Below are the code and all the weights of a small trained network. Each question names an input and a target symbol and asks about switching units off, where a switched-off unit gives its printed mean instead of its output.

import numpy as np


def w(rows, s, z=0):
    codes = np.array(rows[::2]) - 128.0
    scale = np.full(codes.shape[1], s)
    scale[-1] = z or s
    return codes * scale


def f(y):
    return y / 2 * (1 + np.tanh(0.7978845608 * (y + 0.044715 * y**3)))


def softmax(a):
    e = np.exp(a - a.max(-1, keepdims=True))
    return e / e.sum(-1, keepdims=True)


def log_softmax(a):
    a = a - a.max(-1, keepdims=True)
    return a - np.log(np.exp(a).sum(-1, keepdims=True))


def net(x, mask):
    ids = ['γεθλξστφψ'.index(c) for c in x.split()]
    T = len(ids)
    res = E[ids] + P[:T]
    u = 0
    for l in range(3):
        q, k, v = (res @ M[l].T for M in (Q, K, V))
        z = softmax(np.where(np.tri(T) > 0, q @ k.T / 2**0.5, -1e9)) @ v
        res = res + np.where(mask[u], z, O[l][:, -1]) @ O[l][:, :-1]
        u += 1
        y = f(res @ A[l][:, :-1].T + A[l][:, -1])
        res = res + np.where(mask[u : u + 4], y, B[l][:, -1]) @ B[l][:, :-1]
        u += 4
    return log_softmax(res[-1] @ U[:, :-1].T + U[:, -1])


Q, K, V, O, A, B = {}, {}, {}, {}, {}, {}
E = w([
[153,121,163,100],'γ',
[135,153,117,145],'ε',
[145,56,85,113],'θ',
[113,76,152,176],'λ',
[175,116,8,168],'ξ',
[153,133,139,142],'σ',
[188,96,99,132],'τ',
[174,11,68,57],'φ',
[139,104,59,134],'ψ',
],0.016)
P = w([
[2,218,175,156],'0',
[199,38,143,145],'1',
[154,63,158,167],'2',
[106,162,84,134],'3',
[199,189,182,116],'4',
[153,150,114,153],'5',
[101,157,70,139],'6',
],0.0055)
Q[0] = w([
[233,113,61,154],'0.h1',
[83,2,205,145],'0.h1',
],0.0075)
K[0] = w([
[20,110,221,123],'0.h1',
[1,137,88,227],'0.h1',
],0.0086)
V[0] = w([
[109,18,135,2],'0.h1',
[27,26,55,155],'0.h1',
],0.0076)
O[0] = w([
[149,186,171,59,251],'0.h1',
[254,25,94,153,172],'0.h1',
],0.0075,0.0014)
A[0] = w([
[224,115,98,165,108],'0.n1',
[133,61,79,169,150],'0.n2',
[196,208,104,123,193],'0.n3',
[160,68,94,2,253],'0.n4',
],0.008,0.0042)
B[0] = w([
[57,139,176,165,181],'0.n1',
[234,189,254,130,183],'0.n2',
[95,31,127,98,175],'0.n3',
[75,137,119,144,255],'0.n4',
],0.0097,0.007)
Q[1] = w([
[206,186,236,5],'1.h1',
[235,17,253,175],'1.h1',
],0.0021)
K[1] = w([
[184,28,245,180],'1.h1',
[162,134,156,2],'1.h1',
],0.0073)
V[1] = w([
[255,79,98,233],'1.h1',
[116,46,207,108],'1.h1',
],0.0064)
O[1] = w([
[51,154,44,184,210],'1.h1',
[129,61,26,254,255],'1.h1',
],0.0083,0.0026)
A[1] = w([
[135,42,146,2,205],'1.n1',
[149,92,39,116,147],'1.n2',
[74,180,230,71,250],'1.n3',
[113,167,28,76,150],'1.n4',
],0.0081,0.0012)
B[1] = w([
[172,127,122,187,247],'1.n1',
[196,85,212,195,245],'1.n2',
[2,98,140,136,157],'1.n3',
[126,36,146,45,136],'1.n4',
],0.0096,0.0015)
Q[2] = w([
[211,35,89,2],'2.h1',
[83,143,197,190],'2.h1',
],0.0076)
K[2] = w([
[171,68,189,30],'2.h1',
[133,182,212,3],'2.h1',
],0.0068)
V[2] = w([
[49,201,138,132],'2.h1',
[94,253,27,119],'2.h1',
],0.011)
O[2] = w([
[185,109,9,103,95],'2.h1',
[104,65,92,184,2],'2.h1',
],0.011,0.0064)
A[2] = w([
[201,110,215,140,172],'2.n1',
[178,181,58,155,61],'2.n2',
[246,124,254,196,251],'2.n3',
[209,133,177,190,229],'2.n4',
],0.0081,0.002)
B[2] = w([
[69,113,76,173,190],'2.n1',
[58,92,123,155,132],'2.n2',
[60,153,97,135,247],'2.n3',
[173,134,101,2,192],'2.n4',
],0.0086,0.011)
U = w([
[158,157,97,12,162],'γ',
[91,121,74,99,240],'ε',
[116,133,170,142,206],'θ',
[108,141,149,169,31],'λ',
[99,75,164,192,92],'ξ',
[126,130,92,103,70],'σ',
[120,119,160,139,96],'τ',
[76,159,160,124,3],'φ',
[118,126,154,161,66],'ψ',
],0.011,0.0047)

Each question gives the input, a string of symbols that net reads in full, and the target symbol t.
The units are the heads (2 rows each of Q, K, V and O) and the neurons (one row each of A and B). Each row of codes is followed by its name. A weight is (code - 128) times the scale printed after its matrix; where a second scale follows, it is the last column's (O, A, B and U).
mask holds one flag per unit, layer by layer, with each layer's heads first. A switched-off unit (its flag False) gives its mean, the last column of its rows in O or B, instead of its output. The means were averaged over made-up inputs and are rounded, as every weight is.
A unit's drop is (log p(t) with every unit on - log p(t) with that unit switched off) / (log p(t) with every unit on - log p(t) with every unit switched off).
The circuit of an input: a set's keep is (log p(t) with only the set's units on - log p(t) with every unit switched off) / (log p(t) with every unit on - log p(t) with every unit switched off). Starting from the 12 units with the biggest drops (on a tie, the unit counted first), units are removed one at a time, each time the one whose removal leaves the highest keep (on an exact tie, the one counted first), for as long as the keep stays at least 0.8.
units of the circuit, in order: the units of the circuit, biggest drop first
most important unit: the unit with the biggest drop
k most important neurons: the k neurons with the biggest drops, biggest first
top k neurons in layer l: the k neurons of layer l with the biggest drops, biggest first
drop of u: that unit's drop, to one decimal
input γ γ φ ψ, target γ: most important unit -> 1.h1
input φ γ σ, target φ: 2 most important neurons -> [2.n3 1.n1]
input γ φ τ, target γ: units of the circuit, in order -> [2.n4 2.h1]
input φ ε τ, target φ: units of the circuit, in order -> [2.h1 0.h1 2.n3]
input ξ ξ τ, target ξ: units of the circuit, in order -> [1.h1 2.h1 0.h1]
input γ γ τ, target γ: 2 most important neurons -> [1.n3 2.n4]
input φ γ φ ξ, target φ: 4 most important neurons -> [2.n3 1.n1 1.n2 2.n1]
input γ γ τ ε, target γ: units of the circuit, in order -> [1.h1 0.h1 2.h1]
input ξ ξ ψ ξ φ τ, target ξ: units of the circuit, in order -> [1.h1 0.h1 2.h1]
input φ ε φ θ φ φ, target φ: units of the circuit, in order -> [2.h1 2.n3]
input ε γ λ, target ε: 2 most important neurons -> [2.n4 0.n2]
input γ γ ξ γ γ σ, target γ: 2 most important neurons -> [1.n3 2.n1]
input γ φ γ ξ, target γ: 3 most important neurons -> [1.n3 0.n4 2.n4]
input φ θ ε, target φ: most important neuron -> [2.n3]
input γ ψ γ, target γ: 2 most important neurons -> [1.n3 0.n3]
input φ ξ φ ε γ, target φ: 2 most important neurons -> [2.n3 0.n3]
input ξ φ ξ, target ξ: 2 most important neurons -> [0.n1 0.n2]
input φ λ σ, target φ: 2 most important neurons -> [2.n3 0.n4]
input φ ψ φ ξ ξ, target φ: 3 most important neurons -> [0.n3 2.n3 1.n2]
input φ φ ε, target φ: top 2 neurons in layer 1 -> [1.n1 1.n2]
input φ γ φ γ φ τ, target φ: top 2 neurons in layer 1 -> [1.n1 1.n2]
input γ φ λ, target γ: most important neuron -> [2.n4]
input γ γ ε γ λ γ σ, target γ: drop of 0.n3 -> 0.0
input ξ ψ γ, target ξ: drop of 1.h1 -> 1.5
input γ ε φ γ γ ξ ξ, target γ: drop of 1.h1 -> 0.7
input γ ξ θ, target γ: drop of 1.h1 -> 0.6
